Below are the code and all the weights of a small trained network. Each question names an input and a class and asks about switching units off, where a switched-off unit gives its printed mean instead of its output.

import numpy as np


def w(rows, s, z=0):
    codes = np.array(rows[::2]) - 128.0
    scale = np.full(codes.shape[1], s)
    scale[-1] = z or s
    return codes * scale


def norm(h):
    return h / np.sqrt((h * h).mean(-1, keepdims=True) + 1e-5)


def f(y):
    return np.maximum(y, 0)


def log_softmax(a):
    a = a - a.max(-1, keepdims=True)
    return a - np.log(np.exp(a).sum(-1, keepdims=True))


def net(x, mask):
    res = np.array(x, float).reshape(1, 2) / 4 @ E
    u = 0
    for l in range(3):
        y = f(norm(res) @ A[l][:, :-1].T + A[l][:, -1])
        res = res + np.where(mask[u : u + 7], y, B[l][:, -1]) @ B[l][:, :-1]
        u += 7
    return log_softmax(norm(res)[-1] @ U[:, :-1].T + U[:, -1])


A, B = {}, {}
E = w([
[141,3,155,58,145,150,44,70],'x0',
[152,151,85,55,120,185,101,188],'x1',
],0.0071)
A[0] = w([
[188,21,142,128,85,164,104,184,15],'0.n1',
[135,51,116,149,79,3,88,71,175],'0.n2',
[102,169,156,83,71,94,116,9,59],'0.n3',
[111,75,84,118,109,92,103,140,132],'0.n4',
[9,69,44,84,190,41,59,98,153],'0.n5',
[232,86,14,34,122,66,226,138,212],'0.n6',
[108,134,172,115,131,175,101,89,2],'0.n7',
],0.0042,0.0013)
B[0] = w([
[119,167,176,128,136,143,118,190,215],'0.n1',
[149,151,145,194,91,85,99,137,253],'0.n2',
[173,147,133,95,167,125,189,138,170],'0.n3',
[94,76,119,112,117,190,198,112,176],'0.n4',
[135,254,148,185,171,82,151,136,234],'0.n5',
[75,121,201,34,166,98,239,95,219],'0.n6',
[109,141,120,131,96,151,109,98,154],'0.n7',
],0.0061,0.0033)
A[1] = w([
[192,67,136,84,85,81,37,77,32],'1.n1',
[135,41,16,128,178,173,32,16,96],'1.n2',
[179,121,99,152,161,105,60,135,1],'1.n3',
[215,198,180,117,134,97,57,67,157],'1.n4',
[1,131,190,129,153,130,173,154,113],'1.n5',
[215,160,22,78,109,210,82,132,118],'1.n6',
[88,205,173,87,137,85,89,224,202],'1.n7',
],0.005,0.00092)
B[1] = w([
[125,105,190,177,111,135,122,190,190],'1.n1',
[137,255,117,151,154,180,143,126,169],'1.n2',
[103,91,85,45,145,156,200,144,141],'1.n3',
[124,157,139,118,80,146,174,141,213],'1.n4',
[180,126,141,143,82,131,133,82,204],'1.n5',
[107,49,104,132,37,55,160,118,190],'1.n6',
[139,145,123,125,150,125,81,77,255],'1.n7',
],0.0078,0.0043)
A[2] = w([
[136,53,227,136,124,124,94,144,218],'2.n1',
[93,157,113,86,127,89,93,209,10],'2.n2',
[117,140,82,37,88,152,124,221,185],'2.n3',
[158,182,167,132,116,174,115,154,168],'2.n4',
[164,119,173,148,62,122,164,2,182],'2.n5',
[74,186,84,156,85,110,186,216,6],'2.n6',
[126,71,198,129,107,168,109,212,17],'2.n7',
],0.008,0.0015)
B[2] = w([
[147,152,55,165,98,140,167,100,208],'2.n1',
[59,99,155,106,173,117,75,126,153],'2.n2',
[122,91,129,218,102,1,151,142,218],'2.n3',
[89,146,138,100,202,204,100,129,201],'2.n4',
[108,94,93,59,131,108,90,183,255],'2.n5',
[167,85,149,112,130,196,98,79,206],'2.n6',
[152,215,140,136,151,170,152,95,177],'2.n7',
],0.0075,0.0079)
U = w([
[137,89,105,186,71,14,136,118,173],'0',
[173,217,112,181,136,250,123,75,166],'1',
[98,111,108,11,172,156,47,182,153],'2',
[120,53,167,125,182,175,168,147,3],'3',
[125,50,170,130,187,176,166,157,8],'4',
],0.014,0.0072)

Each question gives the input, the list of numbers given to net, and the class t.
The units are the neurons (one row each of A and B). Each row of codes is followed by its name. A weight is (code - 128) times the scale printed after its matrix; where a second scale follows, it is the last column's (A, B and U).
mask holds one flag per neuron, layer by layer. A switched-off neuron (its flag False) gives its mean, the last column of its row in B, instead of its output. The means were averaged over made-up inputs and are rounded, as every weight is.
A unit's drop is (log p(t) with every unit on - log p(t) with that unit switched off) / (log p(t) with every unit on - log p(t) with every unit switched off).
The circuit of an input: a set's keep is (log p(t) with only the set's units on - log p(t) with every unit switched off) / (log p(t) with every unit on - log p(t) with every unit switched off). Starting from the 12 units with the biggest drops (on a tie, the unit counted first), units are removed one at a time, each time the one whose removal leaves the highest keep (on an exact tie, the one counted first), for as long as the keep stays at least 0.8.
units of the circuit, in order: the units of the circuit, biggest drop first
top k neurons: the k neurons with the biggest drops, biggest first
k most important neurons of layer l: the k neurons of layer l with the biggest drops, biggest first
drop when u is switched off: that unit's drop, to one decimal
input [-6,-5], class 1: units of the circuit, in order -> [2.n3]
input [-3,2], class 2: top 2 neurons -> [1.n5 0.n5]
input [5,-4], class 1: top 2 neurons -> [1.n1 0.n6]
input [3,-3], class 2: top 4 neurons -> [0.n5 2.n5 2.n3 1.n4]
input [8,-7], class 1: units of the circuit, in order -> [2.n3 1.n2]
input [-1,4], class 0: top 2 neurons -> [0.n5 2.n3]
input [-6,6], class 0: 3 most important neurons of layer 2 -> [2.n3 2.n7 2.n5]
input [-7,8], class 0: top 4 neurons -> [2.n3 1.n6 0.n5 2.n5]
input [8,6], class 1: top 4 neurons -> [2.n7 1.n1 2.n5 1.n2]
input [2,-3], class 2: top 4 neurons -> [2.n5 2.n3 0.n5 1.n4]
input [2,-1], class 2: top 2 neurons -> [0.n5 2.n5]
input [-3,-1], class 2: 2 most important neurons of layer 0 -> [0.n5 0.n2]
input [8,7], class 1: 3 most important neurons of layer 2 -> [2.n7 2.n5 2.n1]
input [6,6], class 0: most important neuron of layer 0 -> [0.n2]
input [6,-5], class 1: 3 most important neurons of layer 1 -> [1.n1 1.n6 1.n2]
input [-2,-3], class 2: 3 most important neurons of layer 2 -> [2.n5 2.n3 2.n1]
input [5,-2], class 1: drop when 2.n7 is switched off -> 0.0
input [-1,6], class 0: drop when 2.n3 is switched off -> 0.1
input [7,-2], class 1: drop when 1.n1 is switched off -> 0.3
input [-3,1], class 2: most important neuron of layer 1 -> [1.n5]
